Each row is followed by its class.
[  4  23  21 -51 -17   3   3 -26  -9  -5 -28  -1 -25 -11 -30 -33  15   5
   8  42  14  31   5   7   3 -20 -40   4  -4 -25 -30  11   8] : H
[ -4  -7  -6 -63 -22 -28  15 -31 -41 -20   4  11  78  -9  10 -44 -83  21
  36  -4 -11  48 -43   3   4  47  65 -56  41 -39 -56  60 -44] : S
[ -6  -2 -15 -59 -17 -55  31  -2 -25 -21   5  -1  72 -11  36 -49 -72  24
  37   6 -31  54 -46  -7   9  43  67 -48  43 -34 -60  40 -39] : S
[  3  54 -33 -15   6 -20  29 -11  -3 -30  24  14 -63  -5 -42 -21  36  11
  12  56  24  41 -10 -16   5 -15   5  28  -6 -30   2   2   3] : R
[ -1  35  -4  54 -49  -4 -16  42 -13  28  18 -25  99  -9  32   1 -13  29
 -14  50  -9  15 -13 -17  21   6  43  -6   5 -17 -14   1 -28] : S
[ -6 -14 -12 -70   3 -56  44 -17 -47 -37  15   4  43   0  23 -53 -74  49
  49  -8 -15  54 -46 -10   0  47  76 -35  44 -37 -54  45 -40] : R
[  1  20  -2  50 -21  -4  -4  27 -32  15  26 -17  70   1  24  -7 -10  54
  -7  41   1  13  -9 -20  13   3  50   6   3 -17  -4  -5 -25] : R
[ -3  50 -21 -17 -11 -13  20 -11  21 -43  19   1 -69  -8 -39 -20  15  14
  10  43  27  16 -25 -11  24  -2 -13  35  10 -27  -6   4  10] : U
[-22 -30  -5 -56 -21 -33  12 -51 -46 -22   6  14  41 -12  -4 -39 -77  44
  38 -25  -8  39 -46  -6   2  50  51 -47  39 -39 -39  54 -55] : E
[-31 -15  -6 -55 -23 -49  24 -42 -35  13   8   9  23 -10 -12 -35 -63  43
  49 -20  -7  42 -53 -14  -6  50  49 -50  29 -43 -32  59 -58] : E
[-20  -1 -20 -49 -43 -44  28 -42 -26   1   6  -2  17 -15 -17 -37 -64  47
  53   1   7  39 -45 -20 -14  57  67 -39  23 -33 -17  47 -32] : Z
[ -2  61 -25 -14 -17 -14   1 -31  15 -30  13  -7 -41 -11 -37 -23  52 -10
  12  45  18  33 -10 -20   3 -21 -27  21   1 -11  -7  -7   1] : D
[  4  46 -50  -4 -11 -11  23 -23  13 -21   6   7 -73   1 -45 -27  32  13
 -21  30  14  30   4 -15   5 -23 -17  18 -10 -19   4   8   1] : L
[  3  24   0 -25 -23   4   5 -49  -1   4 -12   2 -51 -13 -33 -16  31   7
  -5  59  22  32  14   2   3 -21 -45   9   5 -24 -22   0  -8] : A
[ -9 -32  -8 -75  -3 -33  11 -63 -44 -28   9   6  33   3  -6 -45 -74  53
  49 -23   4  36 -51  -4   7  42  62 -54  37 -38 -33  66 -42] : M
[ 12  10   2  20 -15   3   1 -44  19  -4   2  13 -36  -2 -16  -8  18 -10
 -29  51  19  23  11 -15   9 -16 -45   8  14  -2   4 -22  14] : A
[ -3  24 -14  53 -44  14 -32  22 -17   7  17 -34  43 -23  -4   9  15  53
   9  33  13  -7   1 -30   3   6  41  36 -25  -1  31 -18 -34] : Z
[ -5   5 -11 -52 -19 -53  28  -6 -27 -13  10  -4  71  -8  26 -49 -71  29
  42   7 -26  51 -47  -7   9  44  66 -46  39 -36 -60  45 -39] : S
[-31  -6 -21 -66 -31 -36  36 -29 -25  24  12   0  19  -4  -7 -44 -59  37
  51  10  -7  34 -49 -14  -4  50  66 -29  27 -48 -30  65 -41] : P
[ -7 -16 -21 -56 -25 -56  35 -25 -27 -42  -7 -12  31 -19  17 -49 -66  48
  52   0 -13  40 -41 -17  -6  45  69 -35  31 -21 -26  30 -20] : Z
[  7  15  -5  15 -14  10   5 -27  16   4  -5  18 -40   7 -28 -25  17  -7
 -53  19   8  33  12 -15  11 -12 -55   1  -1   1   5 -11  14] : L
[-11  41 -47  -3  -6  -3  23 -25  10 -26  13  -5 -63 -14 -34 -16  48 -11
  -3  52  21  34 -14 -15  -1 -19 -16  11  -5 -10  -8  -1  -1] : Q
[  2  13  26  -2 -17   8   0 -17  13 -32  -1   5 -43  -2 -23 -14  10   1
 -20  37  22  18 -19  -5  32  -4 -52  18  16 -10 -15 -10  16] : U
[ -4  10 -23  46 -39   1 -13  26 -20  27   9 -25  57  -1  17 -13  -6  57
 -28  19 -14  13  -1 -15  19  -3  33   5  -3 -11  -4   4 -37] : L
[-12  14 -16  49 -42   4 -11  35 -17  26  14 -31  62  -5  25  -4  -5  50
  -2  59 -10  -3 -11 -24  23   0  46  20  -2 -21   6   3 -25] : P
[-19 -22  -7 -53 -16 -56  29 -32 -39 -26   5   2  42 -15  13 -46 -64  52
  45 -12 -20  46 -50 -16   5  46  50 -41  36 -35 -45  38 -53] : E
[  5  14  18  10 -16   8 -11 -16  14  -7  -1   9 -25   4 -22 -16  20 -24
 -18  22  15  21   0  -9   5 -12 -43  20  -2   0  -6 -12  30] : H
[ -5 -31 -15 -64 -16 -30  18 -62 -44 -21   3   6  39  -6   7 -40 -78  45
  46 -11  -4  39 -33  -1  -7  44  61 -44  45 -35 -51  53 -44] : A
[  7  58 -32  -6 -10 -27  21 -25  15 -23  14  -1 -72  -8 -39 -14  38  11
   9  58  19  31   2 -19   2 -14 -19  35  -2 -17  -7  -7   5] : A
[-12 -22   1 -71 -17 -26  21 -36 -41 -44  10   1  40  -5   7 -46 -98  59
  50 -15   1  26 -60   4  17  59  66 -37  53 -44 -62  61 -42] : U
[-16 -27  -6 -66 -21 -46  23 -27 -31 -34   3  -3  39 -18  10 -50 -58  40
  55 -24 -13  57 -50  -3  -3  45  51 -32  42 -27 -53  38 -43] : G
[ -5  10  -6  62 -28   6 -26  18 -13  14  22 -27  82 -23  14   4   0  38
 -14  23  -2  -1  -9 -26   8   1  21  12  -8  -5  32  -8 -27] : E
[-11  15 -23  46 -21  33 -28  16 -31  13  27 -32  65 -17   6  12  17  27
  -2  23  12   0 -10 -18  -3   2  42  14 -19   4   3  -1 -54] : Q
[  3  19 -20  51 -32  29 -19  11 -15  -5  13 -42  97 -20  23   3  -6  20
 -11  38   7   9  -7 -20  -6   5  29  -1   0   3  11   5 -24] : Q
[-25 -14 -10 -55 -32 -34  23 -46 -27   5  12   9  25 -17 -16 -38 -52  34
  54 -13  10  51 -49  -9 -14  51  52 -42  30 -37 -36  47 -50] : G
[-16   9 -20  56 -28  17 -16  17 -22  17  18 -32  63  -9  26   6   7  31
 -13  30   0   6 -15 -21   6   2  31  -6  -3   3 -15  -7 -38] : Q
[ 10  19  -8   9 -13   6   4 -30  11  -7  -5  16 -44   2 -31 -28  21   1
 -52  31   6  39  10 -10  17 -22 -49   6  -2  -3   0 -12   8] : L
[ -9  53 -41 -10 -16 -20  23  -7  18 -17  19  -4 -81  -4 -45 -28  42  -9
   6  65  15  17 -11 -12  16 -16  -4  46  -9 -24  11  11  21] : P
[-31 -14  -9 -54 -25 -45  19 -46 -42  11  14   6  37 -17 -16 -39 -59  51
  46 -14  -3  44 -54 -12  -7  47  55 -46  24 -43 -27  57 -60] : E
[ -4 -13 -20 -59 -16 -56  35 -33 -31 -27   5  -6  39  -9  21 -45 -65  52
  47   0 -15  44 -35 -12  -5  42  62 -31  44 -28 -51  37 -38] : A
[-30 -11 -28 -54 -32 -33  33 -33 -24  22  16   3  13   0 -11 -40 -56  27
  48   8  -1  32 -49 -15  -5  49  71 -28  24 -46 -21  66 -37] : P
[ 11  16 -17  54 -33   5 -22   9 -13  19  21 -36  82 -13  23   2 -12  46
  -3  40   5  -6   5 -18   3   1  45  17   4  -6  17  -1 -24] : A
[  1  17  -9  44 -22  17 -38  39 -21  18  27 -31  72 -11  10   6  10  33
  13  15   6 -10  -5 -22   2  -1  48  39 -23  -6  12  -5 -27] : H
[-10 -18 -25 -68  -6 -62  34 -28 -28 -37   7  -4  33   1  21 -50 -69  51
  48 -13 -14  44 -52 -13   7  42  71 -53  43 -33 -36  51 -25] : M
[ -8  -6 -13 -71  -8 -52  16 -36 -33 -39   7 -15  66 -12  21 -53 -53  26
  59 -12 -19  49 -51 -13  -5  35  56 -45  41 -19 -53  40 -36] : D
[  1  55 -29   7 -30 -25  22 -25  18 -33   7  -6 -74 -17 -47 -19  39   6
   9  58  25  25  -6 -21   0  -7 -10  29 -12 -11  17 -15  23] : Z
[ -5 -10 -14 -63   0 -49  42 -22 -52 -37  13   3  51  -3  23 -53 -70  53
  51   0 -14  55 -43  -8  -2  45  76 -36  41 -41 -57  42 -39] : R
[  8  16  16  12  -8   4 -10 -20  18  -4   6  11 -38   4 -25 -17  28 -26
 -23  27  15  17  -1  -9  12 -18 -45  25  -5   3  -2 -20  29] : H
[ -1  42 -40 -14   4 -22  13 -30  17 -26  19   4 -81  -2 -42 -18  41  11
   0  44  24  29 -13 -16  15 -29  -8  11  -6 -22  15   5  12] : M
[-28 -18  -7 -59 -32 -40  16 -39 -26  13  15   3  23 -17 -17 -38 -50  29
  58 -23   5  50 -54  -2 -12  50  56 -36  30 -34 -35  53 -49] : G
[  2  34  18 -35 -25  15 -11 -58  -4 -12 -17  -7 -12 -14 -31 -28  35  -8
  -1  52  20  40   4  -3   2 -22 -59 -10   8 -18 -33  -1 -13] : D
[ 10  25  -8  52 -19  12  -7  22 -25   7  28 -27  95  -7  25  -3 -13  49
   1  40  10  10  -2 -28  -3  10  49  12   0 -18  12  -2 -26] : R
[  0   5  -4  57 -40  16 -29  16  -7  11  22 -34  90 -26  15  -2  -2  24
  -3  17  11   2  -7 -11   0   6  29  13   1   1  25  -5 -12] : G
[  4  26  -4 -37 -22   9  13 -36 -12  -2 -26   4 -39  -5 -41 -37  13  11
 -27  36  14  37  15  11   7 -18 -48 -10  -4 -20 -21  21  -3] : L
[ -5 -25 -28 -68 -17 -28  21 -46 -46 -20   1   8  39   1  -4 -55 -84  50
  24 -33 -14  45 -34   3   0  43  65 -48  35 -34 -42  71 -48] : L
[ -8 -26 -30 -67 -18 -23  23 -47 -43 -18   0  11  40   0  -2 -56 -86  53
  20 -38 -15  44 -31   1  -1  43  62 -49  38 -35 -42  65 -49] : L
[  1  26 -11 -42 -21   8  13 -33  -6   4 -24   4 -49  -6 -45 -35  19   8
 -27  26  13  38  14   8   5 -20 -44  -4  -6 -20 -13  23  -7] : L
[  7  18   2  52 -37  17 -20  31  -4  -5  19 -38  87 -16  27  -3 -26  44
  -9  38   6  -9 -17 -13  22   9  40  19  12 -13  13  -1  -9] : U
[ -4  47 -43  -9   5 -25  16 -27  20 -16  25   5 -78   0 -45 -22  40  13
   5  40  24  27 -16 -18  13 -19  -3  15  -7 -20  19   3  18] : M
[ -6  13  28 -37 -29   7  -4 -42  -4   1 -18  -2 -39 -20 -41 -24  28  -3
   3  37  25  37  -2  15   8 -12 -56   2   3 -19 -28   4 -10] : G
[ -3  11   1  57 -32   2 -29  21 -17  13  17 -31  87 -20  13   0  -8  43
  -8  20  -4   0 -10 -24  11   4  21  10  -5  -7  26   0 -26] : E
[  9  42 -10  68 -48  11 -18  39  -4  20  21 -27 114 -13  27   9 -11   5
 -17  52   4   4  -4 -18   6  10  37   0   0  -9  12   1  -7] : S
[-12  20 -11  38 -42  14 -26  38 -20  19  23 -33  54  -8   5   2  13  34
   4  42   2 -15  -7 -16  18   7  47  48 -15 -12  20   6 -32] : P
[-14   8  -7  52 -27   9 -16  31  -9  13  30 -29  53  -9  23  -1 -12  60
  -3  29   5 -10 -29 -20  31   8  36  17   8 -18  -6  -6 -23] : U
[ -9   7 -16  45 -22  -4 -20  15 -11  24  25 -25  49   2  17  -2  -2  55
  -9  24   5   3 -18 -27  23  -2  39  -7   0 -10  14   3 -22] : M
[  5  28  -6  48 -10  18 -17  27 -36   6  35 -16  61  -6   4   8  14  47
   5  35  18   2  -1 -25   1   3  46  33 -18 -15  13  -9 -41] : R
[  6  10 -24  63 -36  17 -14  16  -8  24  15 -25  80  -1  18  -6 -15  43
 -31  14  -1   0   6 -25   3   9  28   4  -4  -3  21   3 -24] : L
[  5  31  15 -29 -33   2  11 -42   0 -18 -31   0 -48 -23 -45 -24  22   3
   0  55  24  31   9  -1  -3 -10 -47   2  -8 -12   2  -5  22] : Z
[ -4  17  -7  58 -53  -5 -18  18 -14   7   8 -34  46 -12  17  -1  -7  53
  -3  39   0   1  -5 -22  13   6  40   9  -5  -3   8 -15 -14] : Z
[-13 -15  -7 -69 -10 -41  38 -21 -27 -47   9  -2  39 -12  16 -51 -84  62
  47  -9  -7  38 -63 -11  11  53  59 -34  49 -39 -57  43 -32] : U
[ -6  12 -16  50 -25   0 -21  16  -9  17  23 -23  49   4  22   2  -6  53
 -11  25   2   9 -13 -29  20  -1  39  -8   1 -13  10   0 -19] : M
[-10  26 -18  48 -35  20 -23  35 -13  21  25 -32  51  -7   1   5  13  34
   8  44   4 -13  -5 -25  11   8  38  47 -19 -16  24   5 -26] : P
[  2  59 -30 -13   5 -19  27  -7   3 -30  25   8 -64  -6 -39 -22  38  16
   5  54  21  34  -6 -14   9 -19  -2  38  -4 -26   1  -5   3] : R
[  4  22 -31  53 -27  19 -24  26 -19  20  21 -22  58  -5  -1  -1   8  43
 -19  11   2  -3   8 -17   4   1  36  27 -19  -4  25   2 -34] : L
[  9  35  12  25 -26  -2  -4  -9  19  -3   7  15 -13   3 -18  -8  17 -42
 -34  50  12  33  -5  -8  20  -8 -35  -1   7  -5 -10  -9  18] : S
